Below are the code and all the weights of a small trained network. Each question names an input and a class and asks about switching units off, where a switched-off unit gives its printed mean instead of its output.

import numpy as np


def w(rows, s, z=0):
    codes = np.array(rows[::2]) - 128.0
    scale = np.full(codes.shape[1], s)
    scale[-1] = z or s
    return codes * scale


def f(y):
    return np.maximum(y, 0)


def log_softmax(a):
    a = a - a.max(-1, keepdims=True)
    return a - np.log(np.exp(a).sum(-1, keepdims=True))


def net(x, mask):
    res = np.array(x, float).reshape(1, 4) / 4 @ E
    y = f(res @ A[0][:, :-1].T + A[0][:, -1])
    res = res + np.where(mask, y, B[0][:, -1]) @ B[0][:, :-1]
    return log_softmax(res[-1] @ U[:, :-1].T + U[:, -1])


A, B = {}, {}
E = w([
[143,178,121,101,184,58,193,81,125,98,220],'x0',
[221,132,115,67,56,124,137,92,49,155,101],'x1',
[37,103,168,112,68,83,171,109,120,211,136],'x2',
[117,254,59,127,66,99,37,62,220,187,106],'x3',
],0.011)
A[0] = w([
[142,58,161,93,153,175,220,203,57,93,149,66],'N1',
[73,107,162,80,77,73,195,146,129,148,127,48],'N2',
[237,104,132,32,34,112,163,100,2,143,100,65],'N3',
[44,106,193,114,102,69,135,81,87,191,147,97],'N4',
[136,119,196,131,173,110,136,181,55,120,121,1],'N5',
[106,25,174,115,176,149,138,201,60,100,159,131],'N6',
[34,93,175,178,157,131,136,212,186,80,182,61],'N7',
[59,66,160,114,77,95,167,137,90,175,147,75],'N8',
[245,145,98,130,209,190,81,172,108,25,137,52],'N9',
[96,47,142,176,90,236,94,219,104,150,10,74],'N10',
[150,170,126,95,202,61,237,78,114,97,255,47],'N11',
],0.0076,0.0062)
B[0] = w([
[105,254,76,75,105,100,84,107,166,184,94,245],'N1',
[146,139,129,142,190,208,123,79,105,150,139,177],'N2',
[74,75,67,233,183,64,167,182,254,17,144,233],'N3',
[188,173,121,163,158,208,175,61,84,142,82,202],'N4',
[128,155,47,129,105,133,39,75,165,131,124,170],'N5',
[138,201,97,101,114,53,95,111,163,156,81,254],'N6',
[112,108,85,201,205,97,141,150,201,16,181,214],'N7',
[162,136,156,195,152,221,166,74,55,188,107,197],'N8',
[162,150,161,174,184,236,214,81,28,187,76,216],'N9',
[203,67,200,60,54,144,104,66,146,50,184,243],'N10',
[207,24,195,52,5,155,86,67,150,83,186,226],'N11',
],0.0074,0.013)
U = w([
[123,253,75,86,101,84,70,108,166,163,116,115],'0',
[164,19,197,53,72,145,114,107,132,92,159,111],'1',
[147,144,146,182,184,212,205,110,66,147,113,111],'2',
[102,73,89,216,182,65,174,149,189,66,142,117],'3',
[130,133,180,98,136,86,165,158,113,135,117,254],'4',
[83,96,142,95,129,96,156,168,77,119,133,109],'5',
[105,96,161,128,158,97,125,191,83,177,148,106],'6',
[100,92,138,98,157,102,144,196,86,169,145,106],'7',
],0.012,0.018)

Each question gives the input, the list of numbers given to net, and the class t.
The units are the neurons (one row each of A and B). Each row of codes is followed by its name. A weight is (code - 128) times the scale printed after its matrix; where a second scale follows, it is the last column's (A, B and U).
mask holds one flag per neuron, in row order. A switched-off neuron (its flag False) gives its mean, the last column of its row in B, instead of its output. The means were averaged over made-up inputs and are rounded, as every weight is.
A unit's drop is (log p(t) with every unit on - log p(t) with that unit switched off) / (log p(t) with every unit on - log p(t) with every unit switched off).
The circuit of an input: a set's keep is (log p(t) with only the set's units on - log p(t) with every unit switched off) / (log p(t) with every unit on - log p(t) with every unit switched off). Starting from all 11 units, units are removed one at a time, each time the one whose removal leaves the highest keep (on an exact tie, the one counted first), for as long as the keep stays at least 0.8.
circuit, biggest first: the units of the circuit, biggest drop first
top k neurons: the k neurons with the biggest drops, biggest first
drop when u is switched off: that unit's drop, to one decimal
input [3,7,6,-1], class 3: top 2 neurons : [N3; N9]
input [7,1,3,-4], class 1: top neuron : [N11]
input [4,6,0,5], class 3: circuit, biggest first : [N3; N1]
input [7,6,-3,3], class 1: top 2 neurons : [N11; N7]
input [-7,-6,-2,3], class 1: top 2 neurons : [N10; N3]
input [3,-3,2,-4], class 0: circuit, biggest first : [N1; N6]
input [-6,6,-7,-4], class 2: top 2 neurons : [N9; N11]
input [6,-2,-7,-4], class 2: top 2 neurons : [N9; N10]
input [-3,2,6,-7], class 0: top 2 neurons : [N1; N6]
input [-7,5,8,5], class 2: top 2 neurons : [N11; N4]
input [-5,-2,-8,7], class 2: top 2 neurons : [N9; N1]
input [6,8,2,2], class 3: top 2 neurons : [N3; N10]
input [3,-2,1,2], class 4: top 2 neurons : [N10; N1]
input [-4,-7,-2,6], class 3: circuit, biggest first : [N1]
input [4,8,2,3], class 3: drop when N3 is switched off : 0.6
input [6,-7,-8,5], class 2: drop when N3 is switched off : 0.3
input [3,1,0,-7], class 0: drop when N1 is switched off : 0.2
